Below are the code and all the weights of a small trained network. Each question names an input and a class and asks about switching units off, where a switched-off unit gives its printed mean instead of its output.

import numpy as np


def w(rows, s, z=0):
    codes = np.array(rows[::2]) - 128.0
    scale = np.full(codes.shape[1], s)
    scale[-1] = z or s
    return codes * scale


def f(y):
    return y / 2 * (1 + np.tanh(0.7978845608 * (y + 0.044715 * y**3)))


def log_softmax(a):
    a = a - a.max(-1, keepdims=True)
    return a - np.log(np.exp(a).sum(-1, keepdims=True))


def net(x, mask):
    res = np.array(x, float).reshape(1, 5) / 4 @ E
    y = f(res @ A[0][:, :-1].T + A[0][:, -1])
    res = res + np.where(mask, y, B[0][:, -1]) @ B[0][:, :-1]
    return log_softmax(res[-1] @ U[:, :-1].T + U[:, -1])


A, B = {}, {}
E = w([
[119,175,181,94,121,115,130,174,70,132,151,130],'x0',
[158,204,65,98,131,121,131,153,152,73,117,146],'x1',
[164,156,180,139,145,135,144,91,167,160,130,116],'x2',
[141,102,131,154,146,120,139,105,122,135,115,254],'x3',
[69,92,119,128,145,132,77,145,174,109,106,145],'x4',
],0.0073)
A[0] = w([
[109,242,89,97,123,124,118,188,64,78,131,91,217],'N1',
[89,115,96,124,123,128,107,142,179,116,131,70,109],'N2',
[101,38,130,145,129,126,122,128,72,130,122,230,235],'N3',
[166,137,33,133,133,127,136,103,209,106,118,135,192],'N4',
[113,206,185,106,143,129,107,150,181,111,113,191,220],'N5',
[134,177,254,115,131,126,139,134,83,160,134,81,167],'N6',
[151,195,94,118,133,125,135,133,154,97,124,249,215],'N7',
[34,63,120,120,130,128,74,165,207,103,116,147,252],'N8',
],0.019,0.0018)
B[0] = w([
[114,205,116,29,137,131,133,160,135,50,114,117,249],'N1',
[156,147,96,138,146,127,139,130,97,61,71,174,182],'N2',
[95,171,143,22,110,132,130,166,152,171,152,184,212],'N3',
[115,108,103,174,113,124,124,126,214,137,132,52,201],'N4',
[122,206,130,189,129,128,135,123,190,138,165,152,178],'N5',
[132,92,158,162,105,125,113,116,108,254,206,111,237],'N6',
[165,159,96,175,116,130,125,118,45,218,93,157,208],'N7',
[106,71,184,151,142,128,137,101,223,87,160,145,230],'N8',
],0.018,0.014)
U = w([
[139,89,89,126,116,131,132,125,85,141,61,149,68],'0',
[121,31,147,157,186,128,132,81,148,49,91,120,3],'1',
[136,94,150,105,115,125,111,134,52,152,147,112,14],'2',
[129,146,88,113,154,128,141,145,143,58,87,80,162],'3',
[148,89,129,254,109,122,116,68,139,177,144,119,236],'4',
[89,142,153,81,123,132,132,155,154,125,157,146,224],'5',
[170,172,96,109,143,132,135,151,18,119,79,152,69],'6',
],0.0083,0.0023)

Each question gives the input, the list of numbers given to net, and the class t.
The units are the neurons (one row each of A and B). Each row of codes is followed by its name. A weight is (code - 128) times the scale printed after its matrix; where a second scale follows, it is the last column's (A, B and U).
mask holds one flag per neuron, in row order. A switched-off neuron (its flag False) gives its mean, the last column of its row in B, instead of its output. The means were averaged over made-up inputs and are rounded, as every weight is.
A unit's drop is (log p(t) with every unit on - log p(t) with that unit switched off) / (log p(t) with every unit on - log p(t) with every unit switched off).
The circuit of an input: a set's keep is (log p(t) with only the set's units on - log p(t) with every unit switched off) / (log p(t) with every unit on - log p(t) with every unit switched off). Starting from all 8 units, units are removed one at a time, each time the one whose removal leaves the highest keep (on an exact tie, the one counted first), for as long as the keep stays at least 0.8.
units of the circuit, in order: the units of the circuit, biggest drop first
unit that matters most: the unit with the biggest drop
k most important neurons: the k neurons with the biggest drops, biggest first
drop when u is switched off: that unit's drop, to one decimal
input [0,7,-4,1,2], class 3: unit that matters most -> N1
input [2,-1,-5,-6,4], class 3: 2 most important neurons -> N1, N6
input [-6,1,-3,-3,-7], class 3: 3 most important neurons -> N6, N8, N7
input [8,-5,0,2,-4], class 2: 2 most important neurons -> N8, N4
input [-8,-2,3,-3,1], class 1: 2 most important neurons -> N6, N7
input [8,3,-1,4,-1], class 6: 2 most important neurons -> N7, N8
input [-2,0,-7,-3,-5], class 3: 3 most important neurons -> N7, N6, N3
input [-3,-2,-3,-5,0], class 1: units of the circuit, in order -> N1, N3, N6, N7
input [2,1,5,-3,-2], class 2: units of the circuit, in order -> N8, N6
input [-4,1,-5,5,-3], class 0: 4 most important neurons -> N7, N1, N6, N3
input [2,3,8,-4,-6], class 2: units of the circuit, in order -> N6, N8, N4
input [5,3,-8,-6,-4], class 3: 3 most important neurons -> N1, N7, N3
input [5,-8,-5,-5,5], class 4: 2 most important neurons -> N1, N6
input [4,6,-6,5,2], class 6: units of the circuit, in order -> N7
input [1,4,4,1,-8], class 6: 2 most important neurons -> N8, N1
input [-7,-7,4,1,6], class 1: 3 most important neurons -> N8, N1, N6
input [-3,-3,-3,-7,-4], class 6: 2 most important neurons -> N8, N4
input [8,-4,1,-8,-2], class 2: drop when N6 is switched off -> 1.2
input [5,3,-5,0,1], class 6: drop when N7 is switched off -> 0.1
input [-1,3,6,-1,1], class 4: units of the circuit, in order -> N1
input [-2,0,-1,-2,0], class 1: drop when N8 is switched off -> -0.1
